Below is a small trained network, with its code and all its weights. Each question gives an input and a class and asks what happens when units are switched off, that is, made to give their printed mean instead of their output.

import numpy as np


def w(rows, s, z=0):
    codes = np.array(rows[::2]) - 128.0
    scale = np.full(codes.shape[1], s)
    scale[-1] = z or s
    return codes * scale


def norm(h):
    return h / np.sqrt((h * h).mean(-1, keepdims=True) + 1e-5)


def f(y):
    return y / 2 * (1 + np.tanh(0.7978845608 * (y + 0.044715 * y**3)))


def log_softmax(a):
    a = a - a.max(-1, keepdims=True)
    return a - np.log(np.exp(a).sum(-1, keepdims=True))


def net(x, mask):
    res = np.array(x, float).reshape(1, 2) / 4 @ E
    u = 0
    for l in range(2):
        y = f(norm(res) @ A[l][:, :-1].T + A[l][:, -1])
        res = res + np.where(mask[u : u + 16], y, B[l][:, -1]) @ B[l][:, :-1]
        u += 16
    return log_softmax(norm(res)[-1] @ U[:, :-1].T + U[:, -1])


A, B = {}, {}
E = w([
[46,52,105,168,139],'x0',
[2,122,47,61,69],'x1',
],0.0088)
A[0] = w([
[145,183,150,124,128,93],'L0N1',
[105,146,90,154,131,137],'L0N2',
[133,132,139,178,194,21],'L0N3',
[136,62,66,203,122,61],'L0N4',
[116,131,61,147,156,5],'L0N5',
[141,246,190,104,126,110],'L0N6',
[76,175,80,67,143,79],'L0N7',
[204,139,100,85,121,61],'L0N8',
[61,13,15,154,180,120],'L0N9',
[131,255,143,88,183,114],'L0N10',
[58,85,108,102,35,119],'L0N11',
[134,184,146,205,181,138],'L0N12',
[247,221,92,101,74,143],'L0N13',
[175,157,123,101,147,58],'L0N14',
[177,127,40,158,151,139],'L0N15',
[167,124,212,221,126,62],'L0N16',
],0.01,0.0023)
B[0] = w([
[150,82,97,99,31,148],'L0N1',
[154,81,188,104,174,139],'L0N2',
[92,165,164,73,111,155],'L0N3',
[112,140,138,204,100,160],'L0N4',
[158,70,137,97,75,126],'L0N5',
[242,85,45,176,168,192],'L0N6',
[151,119,60,87,173,188],'L0N7',
[157,81,92,158,120,155],'L0N8',
[194,60,190,185,134,254],'L0N9',
[139,122,110,221,89,180],'L0N10',
[213,155,213,28,145,233],'L0N11',
[22,98,54,56,116,183],'L0N12',
[239,182,17,211,14,233],'L0N13',
[112,130,114,172,101,149],'L0N14',
[2,144,169,56,107,133],'L0N15',
[90,158,78,106,164,226],'L0N16',
],0.0059,0.008)
A[1] = w([
[156,179,83,128,88,147],'L1N1',
[127,87,141,98,148,148],'L1N2',
[90,94,103,138,48,103],'L1N3',
[165,111,149,151,100,143],'L1N4',
[129,135,95,248,114,253],'L1N5',
[172,134,145,133,106,164],'L1N6',
[140,178,95,118,123,155],'L1N7',
[120,123,103,160,143,102],'L1N8',
[136,162,109,85,104,60],'L1N9',
[158,145,171,124,160,173],'L1N10',
[99,137,146,86,123,110],'L1N11',
[111,81,163,143,192,121],'L1N12',
[86,137,94,171,149,153],'L1N13',
[155,163,99,121,170,87],'L1N14',
[48,150,142,157,142,146],'L1N15',
[128,113,163,93,110,153],'L1N16',
],0.015,0.0037)
B[1] = w([
[171,146,129,211,101,217],'L1N1',
[134,254,161,112,143,177],'L1N2',
[180,196,148,154,85,136],'L1N3',
[58,166,140,159,103,171],'L1N4',
[154,126,142,24,110,255],'L1N5',
[83,56,103,104,101,173],'L1N6',
[97,61,143,232,44,177],'L1N7',
[90,130,124,48,122,141],'L1N8',
[52,98,152,204,199,145],'L1N9',
[34,137,72,87,104,152],'L1N10',
[172,115,163,93,155,143],'L1N11',
[102,148,60,176,146,205],'L1N12',
[177,135,87,108,144,154],'L1N13',
[141,132,167,201,105,158],'L1N14',
[134,147,19,104,201,154],'L1N15',
[191,130,93,154,108,160],'L1N16',
],0.007,0.0096)
U = w([
[85,138,5,112,216,124],'0',
[209,130,59,176,32,171],'1',
[88,206,135,131,113,1],'2',
[167,134,175,10,141,186],'3',
[85,41,203,169,143,128],'4',
],0.017,0.0073)

Each question gives the input, the list of numbers given to net, and the class t.
The units are the neurons (one row each of A and B). Each row of codes is followed by its name. A weight is (code - 128) times the scale printed after its matrix; where a second scale follows, it is the last column's (A, B and U).
mask holds one flag per neuron, layer by layer. A switched-off neuron (its flag False) gives its mean, the last column of its row in B, instead of its output. The means were averaged over made-up inputs and are rounded, as every weight is.
A unit's drop is (log p(t) with every unit on - log p(t) with that unit switched off) / (log p(t) with every unit on - log p(t) with every unit switched off).
The circuit of an input: a set's keep is (log p(t) with only the set's units on - log p(t) with every unit switched off) / (log p(t) with every unit on - log p(t) with every unit switched off). Starting from the 12 units with the biggest drops (on a tie, the unit counted first), units are removed one at a time, each time the one whose removal leaves the highest keep (on an exact tie, the one counted first), for as long as the keep stays at least 0.8.
units of the circuit, in order: the units of the circuit, biggest drop first
top k neurons: the k neurons with the biggest drops, biggest first
k most important neurons of layer l: the k neurons of layer l with the biggest drops, biggest first
drop of u: that unit's drop, to one decimal
input [3,2], class 4: top 3 neurons	(L0N9, L1N5, L0N13)
input [8,2], class 4: units of the circuit, in order	(L0N9, L0N13)
input [5,6], class 3: 2 most important neurons of layer 0	(L0N11, L0N13)
input [0,0], class 0: 2 most important neurons of layer 0	(L0N13, L0N1)
input [4,6], class 3: top neuron	(L0N11)
input [8,-3], class 4: top 3 neurons	(L0N9, L0N7, L0N4)
input [5,-2], class 0: 2 most important neurons of layer 0	(L0N13, L0N11)
input [7,6], class 4: top 3 neurons	(L0N9, L1N5, L0N13)
input [8,8], class 3: top 2 neurons	(L1N1, L0N11)
input [3,-1], class 4: top 2 neurons	(L0N9, L0N13)
input [7,-1], class 4: drop of L0N9	1.3
input [8,-2], class 4: drop of L0N9	2.1
input [6,-3], class 0: drop of L0N13	0.4
input [-1,8], class 3: top neuron	(L0N13)
